Here is a tiny trained network, its code and every weight. The questions are about switching its units off for an input and a class, where a switched-off unit gives its printed mean instead of its output.

import numpy as np


def w(rows, s, z=0):
    codes = np.array(rows[::2]) - 128.0
    scale = np.full(codes.shape[1], s)
    scale[-1] = z or s
    return codes * scale


def f(y):
    return np.maximum(y, 0)


def log_softmax(a):
    a = a - a.max(-1, keepdims=True)
    return a - np.log(np.exp(a).sum(-1, keepdims=True))


def net(x, mask):
    res = np.array(x, float).reshape(1, 8) / 4 @ E
    y = f(res @ A[0][:, :-1].T + A[0][:, -1])
    res = res + np.where(mask, y, B[0][:, -1]) @ B[0][:, :-1]
    return log_softmax(res[-1] @ U[:, :-1].T + U[:, -1])


A, B = {}, {}
E = w([
[129,126,126,127,137,120],'x0',
[128,123,134,123,129,130],'x1',
[127,132,127,129,122,133],'x2',
[73,62,44,102,118,140],'x3',
[129,157,103,153,209,252],'x4',
[129,124,131,128,127,131],'x5',
[171,173,95,9,124,131],'x6',
[127,134,122,133,126,125],'x7',
],0.015)
A[0] = w([
[113,167,182,169,155,169,188],'n1',
[89,97,172,204,64,71,160],'n2',
[69,158,128,254,197,203,141],'n3',
[80,111,172,152,90,101,119],'n4',
[73,41,187,210,76,63,192],'n5',
[76,100,88,114,53,64,158],'n6',
[112,97,144,132,103,41,191],'n7',
[122,149,148,32,74,65,118],'n8',
[120,162,157,164,120,149,145],'n9',
[175,192,93,19,214,235,41],'n10',
[138,95,90,46,78,88,128],'n11',
[174,205,236,144,114,138,255],'n12',
[148,166,150,85,88,63,155],'n13',
[183,217,209,158,141,108,249],'n14',
[176,179,97,27,74,73,142],'n15',
[58,75,80,150,82,168,160],'n16',
[102,85,142,86,115,145,110],'n17',
[158,68,192,134,148,119,129],'n18',
[74,83,69,110,123,134,141],'n19',
[39,69,52,101,136,128,191],'n20',
[116,82,118,209,197,205,174],'n21',
],0.011,0.0066)
B[0] = w([
[158,115,129,169,155,74,198],'n1',
[187,187,56,127,150,70,212],'n2',
[115,69,176,189,167,125,234],'n3',
[132,176,103,131,96,105,170],'n4',
[128,195,42,153,125,74,238],'n5',
[107,129,104,83,135,149,206],'n6',
[133,165,98,77,115,145,204],'n7',
[154,64,163,106,135,187,207],'n8',
[142,113,109,149,181,114,164],'n9',
[129,231,21,130,114,48,253],'n10',
[75,136,142,68,121,183,199],'n11',
[228,142,148,145,141,108,242],'n12',
[182,126,155,80,91,178,198],'n13',
[252,143,137,161,158,134,241],'n14',
[151,114,164,84,137,205,230],'n15',
[67,112,111,146,85,99,186],'n16',
[109,116,107,102,111,128,146],'n17',
[158,136,108,149,109,119,156],'n18',
[38,121,111,117,124,149,176],'n19',
[22,129,111,141,108,116,201],'n20',
[87,101,153,163,117,92,217],'n21',
],0.011,0.018)
U = w([
[204,192,56,141,142,88,219],'0',
[52,176,35,105,97,83,218],'1',
[154,67,216,222,187,93,111],'2',
[31,2,132,196,116,104,77],'3',
[211,115,216,79,116,170,2],'4',
[51,69,131,48,115,188,23],'5',
],0.0091,0.0024)

Each question gives the input, the list of numbers given to net, and the class t.
The units are the neurons (one row each of A and B). Each row of codes is followed by its name. A weight is (code - 128) times the scale printed after its matrix; where a second scale follows, it is the last column's (A, B and U).
mask holds one flag per neuron, in row order. A switched-off neuron (its flag False) gives its mean, the last column of its row in B, instead of its output. The means were averaged over made-up inputs and are rounded, as every weight is.
A unit's drop is (log p(t) with every unit on - log p(t) with that unit switched off) / (log p(t) with every unit on - log p(t) with every unit switched off).
most important unit: the unit with the biggest drop
top k neurons: the k neurons with the biggest drops, biggest first
drop of u: that unit's drop, to one decimal
input [-3,-6,0,4,0,-7,2,-3], class 5: top 2 neurons : (n5; n10)
input [0,4,-2,5,-6,-2,0,-1], class 1: most important unit : n5
input [0,-2,3,3,0,5,4,-2], class 5: top 2 neurons : (n5; n2)
input [-8,-8,0,1,-8,-4,-5,-1], class 1: top 2 neurons : (n14; n12)
input [-6,4,-5,0,-7,8,1,-7], class 4: top 2 neurons : (n10; n8)
input [-7,-2,-8,-1,6,-4,0,-4], class 2: top 2 neurons : (n3; n5)
input [3,-1,-8,-6,1,4,0,7], class 2: top 3 neurons : (n10; n5; n2)
input [8,-7,2,3,-5,2,1,5], class 5: top 2 neurons : (n10; n8)
input [-4,4,-3,-1,7,2,-4,-3], class 2: drop of n2 : 0.0
input [7,5,1,6,0,-1,-3,-6], class 1: drop of n8 : 0.2
input [-8,2,1,4,8,-5,0,-4], class 3: drop of n2 : 0.1
